Below are the code and all the weights of a small trained network. Each question names an input and a class and asks about switching units off, where a switched-off unit gives its printed mean instead of its output.

import numpy as np


def w(rows, s, z=0):
    codes = np.array(rows[::2]) - 128.0
    scale = np.full(codes.shape[1], s)
    scale[-1] = z or s
    return codes * scale


def norm(h):
    return h / np.sqrt((h * h).mean(-1, keepdims=True) + 1e-5)


def f(y):
    return np.maximum(y, 0)


def log_softmax(a):
    a = a - a.max(-1, keepdims=True)
    return a - np.log(np.exp(a).sum(-1, keepdims=True))


def net(x, mask):
    res = np.array(x, float).reshape(1, 5) / 4 @ E
    u = 0
    for l in range(3):
        y = f(norm(res) @ A[l][:, :-1].T + A[l][:, -1])
        res = res + np.where(mask[u : u + 4], y, B[l][:, -1]) @ B[l][:, :-1]
        u += 4
    return log_softmax(norm(res)[-1] @ U[:, :-1].T + U[:, -1])


A, B = {}, {}
E = w([
[126,139,164,54,85,74,138,52],'x0',
[9,60,182,226,148,36,116,115],'x1',
[157,6,37,166,132,103,42,65],'x2',
[48,145,91,84,200,166,157,76],'x3',
[138,62,107,161,137,73,254,155],'x4',
],0.0064)
A[0] = w([
[69,167,67,86,215,150,167,34,2],'0.n0',
[220,119,176,142,1,74,117,169,14],'0.n1',
[185,125,72,47,97,124,193,108,141],'0.n2',
[152,136,178,41,64,43,146,5,65],'0.n3',
],0.0098,0.003)
B[0] = w([
[137,2,175,4,196,116,137,135,225],'0.n0',
[128,58,191,34,242,174,151,74,241],'0.n1',
[248,239,80,175,146,137,142,163,251],'0.n2',
[54,49,91,177,6,128,116,252,255],'0.n3',
],0.0084,0.0064)
A[1] = w([
[172,83,42,120,107,85,100,40,23],'1.n0',
[109,157,167,101,97,195,2,90,144],'1.n1',
[175,113,192,141,119,123,70,155,5],'1.n2',
[139,115,105,186,178,212,97,172,179],'1.n3',
],0.013,0.0026)
B[1] = w([
[133,189,163,139,52,171,133,8,213],'1.n0',
[104,174,31,142,156,89,171,152,237],'1.n1',
[87,68,116,38,182,120,163,74,180],'1.n2',
[106,82,181,148,70,146,124,184,254],'1.n3',
],0.012,0.0061)
A[2] = w([
[78,130,156,116,129,23,110,129,7],'2.n0',
[97,221,225,99,134,84,201,168,2],'2.n1',
[185,95,164,200,138,68,235,99,26],'2.n2',
[83,122,201,215,171,2,120,89,86],'2.n3',
],0.013,0.0017)
B[2] = w([
[211,207,107,188,199,165,147,138,200],'2.n0',
[118,66,135,176,75,106,73,23,254],'2.n1',
[4,179,44,116,206,68,90,117,219],'2.n2',
[254,169,179,61,83,194,144,193,225],'2.n3',
],0.012,0.0068)
U = w([
[222,203,167,117,123,187,153,191,250],'0',
[116,20,168,26,220,144,157,102,76],'1',
[65,44,122,170,39,141,132,226,164],'2',
[100,133,156,174,47,138,117,2,9],'3',
[66,186,31,141,182,83,155,154,110],'4',
],0.0093,0.0022)

Each question gives the input, the list of numbers given to net, and the class t.
The units are the neurons (one row each of A and B). Each row of codes is followed by its name. A weight is (code - 128) times the scale printed after its matrix; where a second scale follows, it is the last column's (A, B and U).
mask holds one flag per neuron, layer by layer. A switched-off neuron (its flag False) gives its mean, the last column of its row in B, instead of its output. The means were averaged over made-up inputs and are rounded, as every weight is.
A unit's drop is (log p(t) with every unit on - log p(t) with that unit switched off) / (log p(t) with every unit on - log p(t) with every unit switched off).
The circuit of an input: a set's keep is (log p(t) with only the set's units on - log p(t) with every unit switched off) / (log p(t) with every unit on - log p(t) with every unit switched off). Starting from all 12 units, units are removed one at a time, each time the one whose removal leaves the highest keep (on an exact tie, the one counted first), for as long as the keep stays at least 0.8.
circuit, biggest first: the units of the circuit, biggest drop first
most important unit: the unit with the biggest drop
top k neurons: the k neurons with the biggest drops, biggest first
k most important neurons of layer l: the k neurons of layer l with the biggest drops, biggest first
input [2,-4,-5,5,7], class 4: top 2 neurons -> 0.n2, 2.n2
input [7,7,-4,-8,7], class 1: most important unit -> 0.n1
input [0,-7,8,-8,1], class 1: top 3 neurons -> 0.n1, 1.n2, 2.n3
input [-8,0,-8,7,5], class 2: top 3 neurons -> 0.n1, 1.n0, 1.n2
input [8,5,-7,-4,-5], class 2: top 2 neurons -> 0.n3, 1.n0
input [-1,2,-8,-6,5], class 3: top 2 neurons -> 2.n1, 0.n0
input [7,0,2,-2,8], class 4: top 2 neurons -> 2.n2, 1.n3
input [7,8,7,7,-7], class 0: circuit, biggest first -> 2.n3, 2.n0
input [3,-3,0,-3,6], class 4: top 4 neurons -> 2.n2, 0.n2, 2.n3, 0.n0
input [8,4,-5,6,6], class 2: top 3 neurons -> 0.n3, 0.n1, 1.n1
input [1,-2,-5,4,1], class 3: top 3 neurons -> 2.n1, 0.n1, 1.n2
input [-2,-4,-1,1,7], class 4: top 3 neurons -> 2.n2, 0.n3, 2.n3
input [-6,-3,-8,1,6], class 3: top 3 neurons -> 2.n1, 0.n3, 1.n1
input [-3,-3,8,4,7], class 3: circuit, biggest first -> 1.n0
input [-7,-1,3,3,2], class 2: top 2 neurons -> 1.n3, 0.n1
input [-7,3,-8,8,-3], class 1: 2 most important neurons of layer 1 -> 1.n0, 1.n1
input [7,-7,-4,1,-8], class 4: 3 most important neurons of layer 1 -> 1.n1, 1.n3, 1.n0
input [7,4,6,0,-3], class 2: 2 most important neurons of layer 0 -> 0.n3, 0.n2
input [-1,7,6,-7,0], class 0: 2 most important neurons of layer 2 -> 2.n3, 2.n1
input [5,-2,-4,3,8], class 4: circuit, biggest first -> 2.n2
input [-6,-6,8,-4,6], class 3: 3 most important neurons of layer 1 -> 1.n0, 1.n1, 1.n3
input [2,7,-7,0,2], class 0: 2 most important neurons of layer 2 -> 2.n3, 2.n0
input [-5,5,2,-3,-1], class 0: 3 most important neurons of layer 0 -> 0.n3, 0.n2, 0.n1
